Below are the code and all the weights of a small trained network. Each question names an input and a class and asks about switching units off, where a switched-off unit gives its printed mean instead of its output.

import numpy as np


def w(rows, s, z=0):
    codes = np.array(rows[::2]) - 128.0
    scale = np.full(codes.shape[1], s)
    scale[-1] = z or s
    return codes * scale


def f(y):
    return y / 2 * (1 + np.tanh(0.7978845608 * (y + 0.044715 * y**3)))


def log_softmax(a):
    a = a - a.max(-1, keepdims=True)
    return a - np.log(np.exp(a).sum(-1, keepdims=True))


def net(x, mask):
    res = np.array(x, float).reshape(1, 6) / 4 @ E
    y = f(res @ A[0][:, :-1].T + A[0][:, -1])
    res = res + np.where(mask, y, B[0][:, -1]) @ B[0][:, :-1]
    return log_softmax(res[-1] @ U[:, :-1].T + U[:, -1])


A, B = {}, {}
E = w([
[117,121,130,114,122,111,127,115],'x0',
[90,177,108,145,164,191,57,10],'x1',
[203,56,106,75,231,131,131,94],'x2',
[143,137,3,172,103,83,206,59],'x3',
[191,167,209,190,138,43,142,51],'x4',
[131,124,126,131,128,126,126,129],'x5',
],0.0065)
A[0] = w([
[204,68,110,59,245,139,143,102,89],'N1',
[21,189,164,195,38,145,145,150,5],'N2',
[185,75,143,133,76,79,211,238,106],'N3',
[25,72,25,74,131,186,110,190,115],'N4',
[56,179,165,184,13,135,125,162,90],'N5',
[118,102,244,80,149,179,79,136,83],'N6',
[96,159,152,144,32,137,120,133,86],'N7',
[192,48,127,93,210,132,139,119,86],'N8',
[191,125,210,213,121,65,172,105,132],'N9',
[63,68,50,53,76,205,130,191,116],'N10',
[101,106,232,111,168,160,67,158,42],'N11',
[69,243,101,149,204,209,27,13,58],'N12',
[147,119,2,174,113,110,210,61,147],'N13',
],0.0055,0.0012)
B[0] = w([
[145,25,72,224,116,73,30,141,207],'N1',
[166,81,43,200,154,37,36,130,211],'N2',
[105,190,139,57,208,93,181,211,238],'N3',
[201,204,227,170,135,145,102,6,255],'N4',
[168,75,23,134,165,64,43,153,222],'N5',
[59,61,152,209,40,172,183,156,210],'N6',
[151,91,90,126,163,110,85,126,169],'N7',
[143,60,66,136,137,75,59,162,182],'N8',
[177,202,196,100,156,142,109,78,209],'N9',
[214,216,225,142,156,137,88,60,252],'N10',
[65,47,177,216,22,195,184,164,202],'N11',
[34,171,104,14,238,98,196,230,244],'N12',
[3,55,225,230,33,229,218,183,233],'N13',
],0.0059,0.0043)
U = w([
[53,70,172,223,33,187,195,152,73],'0',
[184,78,8,176,158,63,2,140,80],'1',
[96,198,114,2,228,103,188,213,121],'2',
[239,232,226,149,139,138,95,10,78],'3',
[140,139,119,107,105,131,132,121,253],'4',
],0.0083,0.0055)

Each question gives the input, the list of numbers given to net, and the class t.
The units are the neurons (one row each of A and B). Each row of codes is followed by its name. A weight is (code - 128) times the scale printed after its matrix; where a second scale follows, it is the last column's (A, B and U).
mask holds one flag per neuron, in row order. A switched-off neuron (its flag False) gives its mean, the last column of its row in B, instead of its output. The means were averaged over made-up inputs and are rounded, as every weight is.
A unit's drop is (log p(t) with every unit on - log p(t) with that unit switched off) / (log p(t) with every unit on - log p(t) with every unit switched off).
The circuit of an input: a set's keep is (log p(t) with only the set's units on - log p(t) with every unit switched off) / (log p(t) with every unit on - log p(t) with every unit switched off). Starting from the 12 units with the biggest drops (on a tie, the unit counted first), units are removed one at a time, each time the one whose removal leaves the highest keep (on an exact tie, the one counted first), for as long as the keep stays at least 0.8.
units of the circuit, in order: the units of the circuit, biggest drop first
unit that matters most: the unit with the biggest drop
top k neurons: the k neurons with the biggest drops, biggest first
drop of u: that unit's drop, to one decimal
input [2,-4,6,-6,-8,-5], class 3: units of the circuit, in order -> [N10; N4]
input [3,-8,-1,-6,7,0], class 2: units of the circuit, in order -> [N3]
input [-6,-7,8,-6,8,0], class 1: top 2 neurons -> [N1; N8]
input [-8,-3,1,-8,-3,5], class 0: top 2 neurons -> [N11; N6]
input [7,4,-7,2,-8,-8], class 3: top 2 neurons -> [N4; N10]
input [4,7,-5,-5,0,7], class 2: top 3 neurons -> [N12; N13; N1]
input [-1,-6,-8,-4,5,6], class 1: units of the circuit, in order -> [N5; N2]
input [8,6,0,0,6,-1], class 2: top 2 neurons -> [N12; N4]
input [6,-8,-1,6,-4,-3], class 2: top 2 neurons -> [N3; N11]
input [-4,-8,-7,-1,1,1], class 2: top 2 neurons -> [N3; N1]
input [3,7,-2,2,-8,-3], class 3: top 3 neurons -> [N4; N10; N3]
input [7,0,5,-4,-7,-7], class 3: units of the circuit, in order -> [N4; N10]
input [1,4,-8,5,-5,7], class 1: top 2 neurons -> [N2; N5]
input [2,-5,4,3,-6,0], class 3: top 3 neurons -> [N4; N10; N12]
input [5,7,8,-6,6,2], class 1: unit that matters most -> N1
input [-5,4,1,0,-1,-2], class 2: units of the circuit, in order -> [N12; N4]
input [3,8,0,4,-7,0], class 2: drop of N3 -> -0.1
input [-1,0,0,-8,-1,1], class 0: drop of N6 -> 0.1
input [-1,-1,7,-8,8,7], class 0: drop of N4 -> 0.1
input [1,8,-6,4,1,7], class 2: units of the circuit, in order -> [N12]
